Below is a small trained network, with its code and all its weights. Each question gives an input and a target symbol and asks what happens when units are switched off, that is, made to give their printed mean instead of their output.

import numpy as np


def w(rows, s, z=0):
    codes = np.array(rows[::2]) - 128.0
    scale = np.full(codes.shape[1], s)
    scale[-1] = z or s
    return codes * scale


def norm(h):
    return h / np.sqrt((h * h).mean(-1, keepdims=True) + 1e-5)


def f(y):
    return np.maximum(y, 0)


def softmax(a):
    e = np.exp(a - a.max(-1, keepdims=True))
    return e / e.sum(-1, keepdims=True)


def log_softmax(a):
    a = a - a.max(-1, keepdims=True)
    return a - np.log(np.exp(a).sum(-1, keepdims=True))


def net(x, mask):
    ids = ['γεζηθλμξπσψω'.index(c) for c in x.split()]
    T = len(ids)
    res = E[ids] + P[:T]
    u = 0
    for l in range(2):
        q, k, v = (norm(res) @ M[l].T for M in (Q, K, V))
        z = softmax(np.where(np.tri(T) > 0, q @ k.T / 3**0.5, -1e9)) @ v
        res = res + np.where(mask[u], z, O[l][:, -1]) @ O[l][:, :-1]
        u += 1
        y = f(norm(res) @ A[l][:, :-1].T + A[l][:, -1])
        res = res + np.where(mask[u : u + 12], y, B[l][:, -1]) @ B[l][:, :-1]
        u += 12
    return log_softmax(norm(res)[-1] @ U[:, :-1].T + U[:, -1])


Q, K, V, O, A, B = {}, {}, {}, {}, {}, {}
E = w([
[173,100,85,96,110,129],'γ',
[145,107,79,56,85,70],'ε',
[104,252,130,159,66,204],'ζ',
[100,138,170,146,125,107],'η',
[115,64,152,87,68,101],'θ',
[106,136,130,135,115,164],'λ',
[123,135,136,131,116,159],'μ',
[134,211,144,91,101,144],'ξ',
[115,147,153,118,136,174],'π',
[146,179,60,156,156,153],'σ',
[167,177,185,86,172,155],'ψ',
[126,141,123,123,192,141],'ω',
],0.024)
P = w([
[187,79,243,251,121,71],'0',
[54,207,189,120,115,246],'1',
[63,210,200,122,132,252],'2',
[50,174,176,119,104,245],'3',
[53,161,171,122,106,244],'4',
[28,129,151,156,86,247],'5',
],0.0041)
Q[0] = w([
[241,224,1,119,130,99],'0.h0',
[155,93,113,58,62,24],'0.h0',
[147,140,82,55,62,130],'0.h0',
],0.0067)
K[0] = w([
[139,155,26,78,113,254],'0.h0',
[75,117,94,1,47,154],'0.h0',
[189,79,67,142,18,65],'0.h0',
],0.0076)
V[0] = w([
[204,192,188,138,221,125],'0.h0',
[190,193,113,116,96,209],'0.h0',
[3,207,137,76,202,171],'0.h0',
],0.0053)
O[0] = w([
[137,154,67,67,188,166,190],'0.h0',
[31,61,80,162,3,95,254],'0.h0',
[69,102,110,66,32,70,224],'0.h0',
],0.0073,0.004)
A[0] = w([
[121,136,94,124,124,188,217],'0.n0',
[97,103,175,123,161,56,253],'0.n1',
[103,131,166,57,195,149,188],'0.n2',
[41,129,86,141,169,83,224],'0.n3',
[96,189,94,120,60,117,151],'0.n4',
[207,148,79,130,118,40,148],'0.n5',
[137,132,90,81,188,133,2],'0.n6',
[53,94,77,49,74,132,93],'0.n7',
[93,111,70,94,178,156,100],'0.n8',
[130,112,137,24,195,165,216],'0.n9',
[148,68,160,126,102,32,70],'0.n10',
[255,166,108,90,197,134,146],'0.n11',
],0.0081,0.0019)
B[0] = w([
[217,64,87,58,87,93,225],'0.n0',
[168,53,158,51,229,178,140],'0.n1',
[100,60,39,119,106,89,172],'0.n2',
[254,150,150,84,145,118,180],'0.n3',
[91,139,168,137,182,129,239],'0.n4',
[49,144,99,198,115,191,143],'0.n5',
[182,92,85,36,162,92,138],'0.n6',
[156,155,103,156,152,147,254],'0.n7',
[189,124,172,115,218,23,171],'0.n8',
[154,127,90,210,98,185,173],'0.n9',
[146,153,132,85,169,223,141],'0.n10',
[66,122,136,176,121,123,143],'0.n11',
],0.0065,0.0079)
Q[1] = w([
[218,85,140,182,225,123],'1.h0',
[225,108,72,172,59,148],'1.h0',
[185,216,193,154,137,1],'1.h0',
],0.0082)
K[1] = w([
[239,68,114,2,123,125],'1.h0',
[160,27,89,163,78,126],'1.h0',
[98,209,130,50,57,94],'1.h0',
],0.0091)
V[1] = w([
[190,217,176,65,58,140],'1.h0',
[99,135,156,185,116,37],'1.h0',
[170,2,240,104,200,143],'1.h0',
],0.0072)
O[1] = w([
[28,46,176,124,168,241,110],'1.h0',
[140,43,2,111,86,184,2],'1.h0',
[130,59,220,185,155,142,11],'1.h0',
],0.0098,0.0035)
A[1] = w([
[178,136,135,129,178,38,148],'1.n0',
[230,179,158,149,84,132,73],'1.n1',
[246,112,78,156,62,189,3],'1.n2',
[107,254,58,143,131,124,173],'1.n3',
[78,106,193,36,101,158,152],'1.n4',
[202,114,197,115,231,69,117],'1.n5',
[77,184,84,123,234,68,198],'1.n6',
[175,76,214,81,142,161,122],'1.n7',
[134,125,192,201,73,234,196],'1.n8',
[155,84,205,173,168,135,169],'1.n9',
[157,52,110,84,153,162,245],'1.n10',
[93,85,178,3,74,127,91],'1.n11',
],0.0078,0.0028)
B[1] = w([
[81,63,131,67,29,218,169],'1.n0',
[195,187,85,117,182,172,169],'1.n1',
[81,85,221,255,128,21,175],'1.n2',
[119,67,147,176,202,107,254],'1.n3',
[154,58,141,210,107,101,172],'1.n4',
[77,79,122,29,72,108,167],'1.n5',
[47,44,118,189,123,79,201],'1.n6',
[150,143,85,193,246,149,150],'1.n7',
[148,113,50,53,78,66,193],'1.n8',
[125,192,97,153,154,201,154],'1.n9',
[184,163,155,25,24,143,162],'1.n10',
[61,136,156,242,127,136,158],'1.n11',
],0.0058,0.0094)
U = w([
[235,137,128,206,131,58,56],'γ',
[175,204,184,103,133,102,195],'ε',
[48,167,78,111,97,178,112],'ζ',
[167,157,102,100,185,179,99],'η',
[132,35,210,172,170,178,100],'θ',
[121,33,106,155,31,99,94],'λ',
[190,85,71,167,145,212,98],'μ',
[46,54,116,177,166,129,154],'ξ',
[58,122,163,197,193,45,251],'π',
[119,161,6,145,186,38,121],'σ',
[93,111,160,79,185,84,25],'ψ',
[202,61,100,36,134,85,48],'ω',
],0.013,0.002)

Each question gives the input, a string of symbols that net reads in full, and the target symbol t.
The units are the heads (3 rows each of Q, K, V and O) and the neurons (one row each of A and B). Each row of codes is followed by its name. A weight is (code - 128) times the scale printed after its matrix; where a second scale follows, it is the last column's (O, A, B and U).
mask holds one flag per unit, layer by layer, with each layer's heads first. A switched-off unit (its flag False) gives its mean, the last column of its rows in O or B, instead of its output. The means were averaged over made-up inputs and are rounded, as every weight is.
A unit's drop is (log p(t) with every unit on - log p(t) with that unit switched off) / (log p(t) with every unit on - log p(t) with every unit switched off).
The circuit of an input: a set's keep is (log p(t) with only the set's units on - log p(t) with every unit switched off) / (log p(t) with every unit on - log p(t) with every unit switched off). Starting from the 12 units with the biggest drops (on a tie, the unit counted first), units are removed one at a time, each time the one whose removal leaves the highest keep (on an exact tie, the one counted first), for as long as the keep stays at least 0.8.
circuit, biggest first: the units of the circuit, biggest drop first
top k neurons: the k neurons with the biggest drops, biggest first
top k neurons in layer l: the k neurons of layer l with the biggest drops, biggest first
input ζ λ λ, target ζ: circuit, biggest first => 1.n6
input π λ π, target π: circuit, biggest first => 0.h0; 1.h0; 0.n2; 0.n3
input θ σ σ λ ω λ, target θ: circuit, biggest first => 1.h0; 0.h0
input ε ψ λ ε, target ε: top 3 neurons => 0.n10; 0.n1; 0.n5
input π θ σ ε ψ, target π: top 2 neurons => 0.n2; 0.n8
input ψ λ π, target ψ: top 4 neurons in layer 0 => 0.n11; 0.n2; 0.n9; 0.n0
input γ λ λ, target γ: circuit, biggest first => 0.h0; 1.h0; 0.n11; 0.n5
input ε λ μ λ, target ε: top 2 neurons => 0.n5; 0.n11
input λ ω ε, target λ: top 2 neurons => 0.n5; 1.n2
input ω λ ω π, target ω: top 3 neurons => 0.n2; 0.n8; 0.n6
input ζ σ λ π ε η, target θ: circuit, biggest first => 0.n1; 1.h0; 0.h0
input μ π λ ω σ ψ, target μ: top 2 neurons in layer 1 => 1.n7; 1.n9
input λ λ ξ, target ζ: top 3 neurons in layer 0 => 0.n0; 0.n8; 0.n1
input θ γ λ, target θ: circuit, biggest first => 0.h0
input σ μ ψ λ ε, target σ: top 2 neurons in layer 0 => 0.n5; 0.n0
input λ λ θ σ, target ξ: top 2 neurons in layer 0 => 0.n8; 0.n4
input ε μ σ σ λ, target ε: top 3 neurons in layer 0 => 0.n5; 0.n10; 0.n11
input ω π λ, target ω: top 2 neurons in layer 0 => 0.n8; 0.n2
input σ ε λ λ ζ π, target σ: top 2 neurons in layer 0 => 0.n5; 0.n11
input σ σ ξ, target ζ: circuit, biggest first => 1.h0
input λ μ π λ λ ε, target λ: top 2 neurons in layer 0 => 0.n3; 0.n5
